Each row, then roughly how far along a hidden order it lies, from 0 to 10
[-93   1 -38   0  -1  -2  -4 -22  58  21 -39 -23   8 -33  23  36 -13   6
  41 -22 -15 -23 -10 -65  -3   2 -72   1  -8  82  23  42  28  31  21 -13
   8  27 -75   4  22  27   8 -60  25 -11  33 -78  56  11 -36 -52  -8  12
  11  45 -19]	10
[  70   31   21  -27   -1   17    2    2  -12  -45   25  -15   32  -27
   -2   16  -28  -33   -3 -104  -16   27  -81   31    8  -11   -6  -18
   22   12  -21   -3  -36  -42   17   16   31  -20   -5   -7   11   16
   19   20  -45    4   24  -10  -13   -7   -7   -8  -65   10  -13    0
    6]	6
[ 24   4   6 -29  29  88  29   3  18 -29  45  -8   8   0   6  -9 -45 -22
  14 -47 -30  14 -35  35  21 -48 -55 -35  23  30   1  28 -21  25   8 -11
  18 -39 -27   4  -9   6   2  41 -22   3  40 -17  15 -24   3 -10 -42   0
  -8  -7   4]	9
[  33    2    2  -26   11   -4  -39   18   67   19   70  -35  -11   -2
  -17   37    2   -5  -23  -19    5   13  -27   21   25  -92  -73  -35
    9  -14  -40   22    9  -38   -4   12   39  -80  -12  -13   34   30
   62  -19  -21  -15   37   11   15 -105   -7   19    4  -19  -35   20
   15]	7
[  15   40   26    9  -73  -77  -44   -8  -32   15  -11  -68  -23   -6
  -19   13   25  -30  -15   69   71    8  -32   26  -42   10  -48   -8
    4  -19   -8  -13    8  -70   -9   16    3   -2   30  -50   54   11
   37  -42    8   -4  -29    6  -34 -109  -15   62   22  -24    6    9
   19]	2
[ 122   20   27  -15  -12  -31  -79   13  -45   -6   94  -11   22    2
  -40    2   28  -13    0    9   34   30  -37   65    0   -7  -23  -20
   -9  -45  -78  -39  -17  -37  -29   19   -2 -125   35  -16    4  -29
   24  -19  -22   -5    2   12  -34  -20  -13    7    8    6  -31  -55
   47]	5
[ 94  22  10 -15 -29  56 -48 -21  47 -28  16 -16  20   9   6 -48 -12   0
  62  -6   8  -3  25 -12  -2  28   0  35   4  23   0  24  -5  33 -15  29
 -26  26  19 -16 -37  -2 -52   7  23  -5 -39  -7   8 -75  -4 -19  -7 -21
  57 -42   3]	4
[127  49  33 -24 -30 -41 -41  -1  -4 -13  11 -11  24 -15 -32   5  -5 -33
  -4 -57  26   0 -73  35  15   0  14  -9  22  16 -27   3  -2 -40  17  29
   5   2  37 -22   6  16   9 -13 -50  23 -15  12 -33 -88 -12  35 -55 -14
  16  13   3]	0
[-59  14 -20  23   0 -73 -21  -6  13  15  -7 -38   1 -33 -24 114  13 -36
   5  -4  44  23 -40  26 -30 -12 -88 -20 -29  -6 -42 -17  21 -96   3   3
  15 -61 -30 -16  63  13  35 -40  -5  -1  28 -39  -5  63 -32  10  12  21
 -38  14  26]	7
[  80  -32  -15  -28   -3   13  -15   25  -46    5   43    1   -8   24
    8  -97   32   12   -7   22   42   48  -40   91   23    1  -13  -41
   -7  -23  -83  -31  -41  -35  -18  -11    3 -124   20  -15    3  -54
   51    4  -40   19    8   46    0   44    9   16   -7   10  -51  -36
   41]	9
[ 64  22  39  -3 -44 -53 -48  16   2 -15  67 -17 -16   3 -36  41  40  -6
  -9  11  32  25 -38  48   8 -19 -69 -17  -8 -43 -40 -34   9 -84 -29  16
   0 -70  33 -31  38 -14  16 -24 -27  22  19   9 -46 -94 -14  28  40  21
 -22 -36  28]	6

[  2 -10   1 -10   5  -3  -1  -4 -15 -33 -11   7  28  -8  -6 -10   1   5
 -18  -3  29  15   4   1   2  -7  11  16 -24  -1   9 -25   6  -2   4   2
 -15  -7  -1  -7   6  -3  35   6  25   2 -36  11  31   1  -3  -3  50  30
  21  -2 -15  11 -70  -1   5  -8  -4  -6  15 -17   4]	7
[  1  -9   0  -9  13  -6  -7 -10 -11 -27 -18  -2  48  -5  -6   0   5   6
 -15  -1  31   3   5   1   4 -28  10  16 -17  -3  10 -24   7  -8  -5   0
 -11  -1  -8 -11   2  -6  26   2  16   2 -34  14  19   8  -4 -49  49  38
  39  -2 -15  38 -54  -5   3  -6 -16  -4  12   6   1]	5
[  6   3   1   8   1   7  15   6   7  11  43  -1 -21   4   8   8 -13  -9
  11 -25 -24 -36  12  11  -5   8  -9  -5  -1  29  -3  50   2   0  -3   0
  11  21  11  14 -39   9 -28   2 -15   8  26  -3 -73   6  10  43 -63  -4
 -36  -6  22  12  74   2   9   3  22  17  -3   9   0]	7
[ -5 -10   6 -18   7  18   6  11   3 -66  90  -5 -43  -7   0  -1  -9 -13
  -9 -35 -42 -31  16   2  -9  -3 -10  16 -15  47  23  28  -4  -8   5  -5
 -13  26  16   8  -7  28 -15   5  -1  12  36 -11 -24  -1  11  20 -50 -26
 -29  -5  12   7   6   5  -6  -7  -1   6   2 -12   2]	9
[  3   8 -11  14  -1 -11 -30  -1   1  71 -39   6  37  27 -13  -4  16  12
  21  28  -8 -23 -11  -7  -2   8   4   1   9 -25   2  -5 -16   6  -1   8
  22  -3 -11 -17  20 -12 -10  -4   3  -9   2  -9  25 -27   0  10  21  28
  16   2  -8 -16  15   1   4  -4   3  -8   2  11  13]	0
[  1  -9   0 -11  16  20 -25 -12 -16 -50 -11   2  31  -2 -10   9   6   0
 -28  18   2   2   4   3   1 -19   5  24  23   7  28 -28  -4 -13  -6   6
  -5   8  -5 -17  13 -19  27  14  23  14 -43  15  12   4   3 -26  41  25
  40  -6 -20  59 -33   1   1  -9   5  -4   8 -17   8]	6
[-16   6   4 -20   2  -8  14  20   5 -54  48 -13 -38 -15  20 -22 -15 -14
  10  -9  17  12   5  -2  -6 -26  -5  15 -73  24   2   2  11   3  13 -10
 -25  -5   7  19  -2  20 -14   1  -5  -4  33  -1   5  -6  -8 -13 -37 -53
 -31  -2  -1 -44 -57  -2  -8   6 -24  -1  -1  -9 -12]	10
[-21  -9   8 -25  -1 -13  -6  17  10 -59  54 -10 -35 -10   6   0  -2 -11
  -2 -25  24   3   6   0 -10 -34  -6   1 -45  25  -9 -11   4   1  15  -3
 -18   6   3  -7  29  28 -12   4   2   2  25  -3  25  -7   4 -26 -27 -49
 -27  -2  -1  -3 -51   4 -18  10  -9   1  -9 -34  -7]	10
[ 11   5  -2  -2   5  14 -13  -5 -11  32  -3  19   9   5 -21   0  21   5
 -12  28 -25  -6 -13  -7   9  -3  -4   6 101 -33  12 -11 -25  -5  -6   4
  -3   0  -7  -6  28 -31  13  -3  -3  -3 -39   6  54 -13   5   7  16  27
  22   7 -24  15  -1  -3  -9 -13   3  -8   6  13   4]	1
[-18 -12   7 -27   6   7  -1  20   3 -64  65 -13 -50   0  13  -5  -4 -13
  -3 -30 -15 -10  11   2  -8 -24  -4  24 -34  26  14   2   4  -4   9  -7
 -25  11  12   1  12  21 -14   3   2   2  39  -7  23  -3   2 -19 -37 -54
 -32  -1   4 -11 -34   5 -13  -1 -13   9  -1 -16  -4]	10
[-16  -7  10 -30   4  11 -25  16  10 -79  53 -15 -35   2   1  16   9 -17
  -5 -13 -20 -11   9   8 -11 -38 -10   8  -2  26  18 -11  -4 -11  13   0
 -19  29   4 -21  39  31 -17  13   4   9  26  -9   8 -10  16  -7 -18 -42
 -22  -6   2  18 -52   9 -25  -6   1  16 -13 -38  -1]	10
